Here is a tiny trained network, its code and every weight. The questions are about switching its units off for an input and a class, where a switched-off unit gives its printed mean instead of its output.

import numpy as np


def w(rows, s, z=0):
    codes = np.array(rows[::2]) - 128.0
    scale = np.full(codes.shape[1], s)
    scale[-1] = z or s
    return codes * scale


def f(y):
    return y / 2 * (1 + np.tanh(0.7978845608 * (y + 0.044715 * y**3)))


def log_softmax(a):
    a = a - a.max(-1, keepdims=True)
    return a - np.log(np.exp(a).sum(-1, keepdims=True))


def net(x, mask):
    res = np.array(x, float).reshape(1, 4) / 4 @ E
    y = f(res @ A[0][:, :-1].T + A[0][:, -1])
    res = res + np.where(mask, y, B[0][:, -1]) @ B[0][:, :-1]
    return log_softmax(res[-1] @ U[:, :-1].T + U[:, -1])


A, B = {}, {}
E = w([
[127,124,125],'x0',
[228,202,4],'x1',
[132,131,132],'x2',
[255,150,235],'x3',
],0.007)
A[0] = w([
[105,104,179,171],'n0',
[178,123,159,75],'n1',
[137,175,251,210],'n2',
[181,201,168,88],'n3',
[163,167,12,136],'n4',
[88,144,96,77],'n5',
[149,116,152,254],'n6',
[176,155,65,80],'n7',
[193,131,170,147],'n8',
[204,132,175,112],'n9',
[187,147,179,109],'n10',
[46,101,213,69],'n11',
[82,152,22,113],'n12',
[163,144,101,70],'n13',
[168,161,54,75],'n14',
[192,209,133,171],'n15',
[118,109,57,87],'n16',
[176,116,148,76],'n17',
],0.013,0.0063)
B[0] = w([
[203,189,176,189],'n0',
[105,37,192,150],'n1',
[118,143,89,248],'n2',
[99,67,132,173],'n3',
[190,166,198,197],'n4',
[77,56,110,136],'n5',
[80,169,89,199],'n6',
[146,113,212,162],'n7',
[64,112,110,190],'n8',
[73,100,89,190],'n9',
[2,78,140,181],'n10',
[185,141,239,210],'n11',
[34,109,166,182],'n12',
[164,65,226,135],'n13',
[145,101,209,164],'n14',
[96,215,161,198],'n15',
[66,78,152,146],'n16',
[122,8,161,142],'n17',
],0.0072,0.011)
U = w([
[180,127,223,30],'0',
[58,13,135,5],'1',
[82,250,134,254],'2',
[89,221,141,226],'3',
[195,188,54,113],'4',
],0.011,0.0034)

Each question gives the input, the list of numbers given to net, and the class t.
The units are the neurons (one row each of A and B). Each row of codes is followed by its name. A weight is (code - 128) times the scale printed after its matrix; where a second scale follows, it is the last column's (A, B and U).
mask holds one flag per neuron, in row order. A switched-off neuron (its flag False) gives its mean, the last column of its row in B, instead of its output. The means were averaged over made-up inputs and are rounded, as every weight is.
A unit's drop is (log p(t) with every unit on - log p(t) with that unit switched off) / (log p(t) with every unit on - log p(t) with every unit switched off).
The circuit of an input: a set's keep is (log p(t) with only the set's units on - log p(t) with every unit switched off) / (log p(t) with every unit on - log p(t) with every unit switched off). Starting from the 12 units with the biggest drops (on a tie, the unit counted first), units are removed one at a time, each time the one whose removal leaves the highest keep (on an exact tie, the one counted first), for as long as the keep stays at least 0.8.
units of the circuit, in order: the units of the circuit, biggest drop first
top k neurons: the k neurons with the biggest drops, biggest first
drop of u: that unit's drop, to one decimal
input [0,7,1,-7], class 0: units of the circuit, in order => [n4 n14]
input [6,-6,6,7], class 1: top 2 neurons => [n10 n9]
input [-8,-4,1,5], class 2: units of the circuit, in order => [n2 n6]
input [2,-7,-2,1], class 0: units of the circuit, in order => [n11]
input [-3,-5,-3,-4], class 0: units of the circuit, in order => [n11 n10]
input [5,-5,-4,-1], class 0: top 2 neurons => [n11 n15]
input [-2,4,-5,5], class 1: top 3 neurons => [n3 n0 n10]
input [4,3,-6,-6], class 1: drop of n15 => 0.4
input [-1,2,-7,-8], class 1: drop of n12 => 0.2
input [5,8,-1,-7], class 0: drop of n4 => 0.8
input [-1,6,-3,-6], class 0: drop of n4 => 0.8
